Below is a small trained network, with its code and all its weights. Each question gives an input and a target symbol and asks what happens when units are switched off, that is, made to give their printed mean instead of their output.

import numpy as np


def w(rows, s, z=0):
    codes = np.array(rows[::2]) - 128.0
    scale = np.full(codes.shape[1], s)
    scale[-1] = z or s
    return codes * scale


def f(y):
    return y / 2 * (1 + np.tanh(0.7978845608 * (y + 0.044715 * y**3)))


def softmax(a):
    e = np.exp(a - a.max(-1, keepdims=True))
    return e / e.sum(-1, keepdims=True)


def log_softmax(a):
    a = a - a.max(-1, keepdims=True)
    return a - np.log(np.exp(a).sum(-1, keepdims=True))


def net(x, mask):
    ids = ['ΞΨαεζτ'.index(c) for c in x.split()]
    T = len(ids)
    res = E[ids] + P[:T]
    u = 0
    for l in range(2):
        q, k, v = (res @ M[l].T for M in (Q, K, V))
        z = softmax(np.where(np.tri(T) > 0, q @ k.T / 4**0.5, -1e9)) @ v
        res = res + np.where(mask[u], z, O[l][:, -1]) @ O[l][:, :-1]
        u += 1
        y = f(res @ A[l][:, :-1].T + A[l][:, -1])
        res = res + np.where(mask[u : u + 4], y, B[l][:, -1]) @ B[l][:, :-1]
        u += 4
    return log_softmax(res[-1] @ U[:, :-1].T + U[:, -1])


Q, K, V, O, A, B = {}, {}, {}, {}, {}, {}
E = w([
[182,66,138,7,167],'Ξ',
[123,35,106,131,22],'Ψ',
[203,58,145,151,88],'α',
[132,109,153,138,87],'ε',
[143,93,59,113,77],'ζ',
[154,168,72,184,8],'τ',
],0.017)
P = w([
[209,200,168,137,88],'0',
[137,216,11,100,182],'1',
[116,139,108,81,76],'2',
[126,94,143,125,118],'3',
[133,35,163,181,151],'4',
[88,116,126,45,87],'5',
[128,153,95,120,200],'6',
[125,90,99,46,102],'7',
[144,58,117,92,79],'8',
[156,64,96,93,61],'9',
[150,72,93,104,106],'10',
[149,55,96,68,101],'11',
[139,108,72,51,132],'12',
],0.011)
Q[0] = w([
[165,90,115,42,120],'0.h1',
[255,84,111,189,142],'0.h1',
[174,129,120,146,109],'0.h1',
[151,32,50,179,98],'0.h1',
],0.0089)
K[0] = w([
[107,112,227,42,185],'0.h1',
[220,106,88,36,2],'0.h1',
[135,94,182,120,42],'0.h1',
[212,71,109,119,147],'0.h1',
],0.0079)
V[0] = w([
[94,220,168,169,159],'0.h1',
[171,115,159,87,72],'0.h1',
[91,115,195,3,176],'0.h1',
[96,81,115,115,239],'0.h1',
],0.011)
O[0] = w([
[178,73,130,237,107,3],'0.h1',
[128,149,99,9,123,207],'0.h1',
[176,100,83,141,129,156],'0.h1',
[149,82,123,116,178,93],'0.h1',
],0.012,0.016)
A[0] = w([
[18,36,70,196,94,254],'0.n1',
[99,121,206,178,189,76],'0.n2',
[235,105,94,2,160,46],'0.n3',
[63,43,169,184,72,135],'0.n4',
],0.0082,0.0021)
B[0] = w([
[251,204,7,17,151,126],'0.n1',
[178,254,226,198,120,127],'0.n2',
[103,88,188,205,232,254],'0.n3',
[42,108,112,127,20,127],'0.n4',
],0.0082,0.033)
Q[1] = w([
[105,2,134,127,77],'1.h1',
[58,119,165,58,202],'1.h1',
[130,62,64,79,100],'1.h1',
[37,162,173,54,169],'1.h1',
],0.0075)
K[1] = w([
[164,116,111,146,100],'1.h1',
[150,81,122,124,116],'1.h1',
[191,90,88,63,63],'1.h1',
[170,2,209,101,152],'1.h1',
],0.0082)
V[1] = w([
[115,254,149,138,124],'1.h1',
[185,81,30,157,105],'1.h1',
[131,105,189,98,74],'1.h1',
[109,135,137,210,220],'1.h1',
],0.0077)
O[1] = w([
[201,135,138,68,3,48],'1.h1',
[62,35,58,153,137,4],'1.h1',
[43,179,155,89,231,105],'1.h1',
[118,17,59,116,37,247],'1.h1',
],0.0059,0.019)
A[1] = w([
[1,143,86,174,103,76],'1.n1',
[40,160,55,157,143,195],'1.n2',
[221,156,43,110,100,254],'1.n3',
[98,178,179,79,135,131],'1.n4',
],0.0079,0.0031)
B[1] = w([
[181,157,101,119,114,138],'1.n1',
[115,82,180,2,87,149],'1.n2',
[102,239,65,62,106,136],'1.n3',
[136,217,89,183,150,255],'1.n4',
],0.0087,0.015)
U = w([
[182,105,170,125,134,20],'Ξ',
[111,112,144,151,116,31],'Ψ',
[166,127,144,70,131,250],'α',
[1,125,132,136,144,173],'ε',
[113,98,192,122,89,74],'ζ',
[97,91,150,80,120,135],'τ',
],0.011,0.0022)

Each question gives the input, a string of symbols that net reads in full, and the target symbol t.
The units are the heads (4 rows each of Q, K, V and O) and the neurons (one row each of A and B). Each row of codes is followed by its name. A weight is (code - 128) times the scale printed after its matrix; where a second scale follows, it is the last column's (O, A, B and U).
mask holds one flag per unit, layer by layer, with each layer's heads first. A switched-off unit (its flag False) gives its mean, the last column of its rows in O or B, instead of its output. The means were averaged over made-up inputs and are rounded, as every weight is.
A unit's drop is (log p(t) with every unit on - log p(t) with that unit switched off) / (log p(t) with every unit on - log p(t) with every unit switched off).
The circuit of an input: a set's keep is (log p(t) with only the set's units on - log p(t) with every unit switched off) / (log p(t) with every unit on - log p(t) with every unit switched off). Starting from all 10 units, units are removed one at a time, each time the one whose removal leaves the highest keep (on an exact tie, the one counted first), for as long as the keep stays at least 0.8.
units of the circuit, in order: the units of the circuit, biggest drop first
unit that matters most: the unit with the biggest drop
top k neurons: the k neurons with the biggest drops, biggest first
drop of u: that unit's drop, to one decimal
input Ψ Ξ ζ α α τ, target τ: units of the circuit, in order -> 0.n3, 1.h1, 0.h1, 1.n4
input ε α Ψ, target α: units of the circuit, in order -> 0.n3, 0.h1, 0.n1
input Ψ Ψ τ ε Ψ Ψ Ψ α Ξ ζ ε Ψ ε, target τ: units of the circuit, in order -> 0.n3, 1.h1, 0.h1, 1.n4
input ζ Ψ ε ε Ξ Ψ, target τ: units of the circuit, in order -> 1.n4, 0.h1
input Ψ ε Ψ Ψ α, target α: units of the circuit, in order -> 0.h1, 1.h1, 0.n3
input α ε ε τ Ψ ζ Ξ, target Ξ: units of the circuit, in order -> 0.h1
input Ψ ζ ζ Ψ ζ ε, target α: units of the circuit, in order -> 0.h1, 0.n3, 1.h1
input ζ τ Ξ ε Ψ ζ, target τ: top 3 neurons -> 0.n3, 1.n4, 1.n2
input α Ψ Ψ Ψ ζ ε, target α: units of the circuit, in order -> 0.n3, 0.h1, 1.h1
input ζ Ψ ζ ζ ε Ψ Ψ Ψ Ξ τ, target τ: units of the circuit, in order -> 0.n3, 0.h1, 1.h1, 1.n4
input α ε α Ψ τ Ψ ζ α α α ζ α, target ε: top 3 neurons -> 1.n4, 0.n3, 1.n2
input α ε ζ ε Ξ Ψ α, target τ: units of the circuit, in order -> 0.n3, 1.h1, 1.n4, 0.h1
input Ξ ε τ ζ Ψ τ, target α: top 2 neurons -> 0.n3, 1.n1
input α Ψ α ζ Ψ ε Ξ ε Ψ Ψ α, target τ: unit that matters most -> 1.h1
input α Ψ ε α Ψ ε Ξ, target Ξ: drop of 0.n3 -> 0.2
input τ ε Ψ, target α: drop of 0.h1 -> 0.8
input Ψ Ψ ζ, target α: drop of 1.n4 -> -0.2
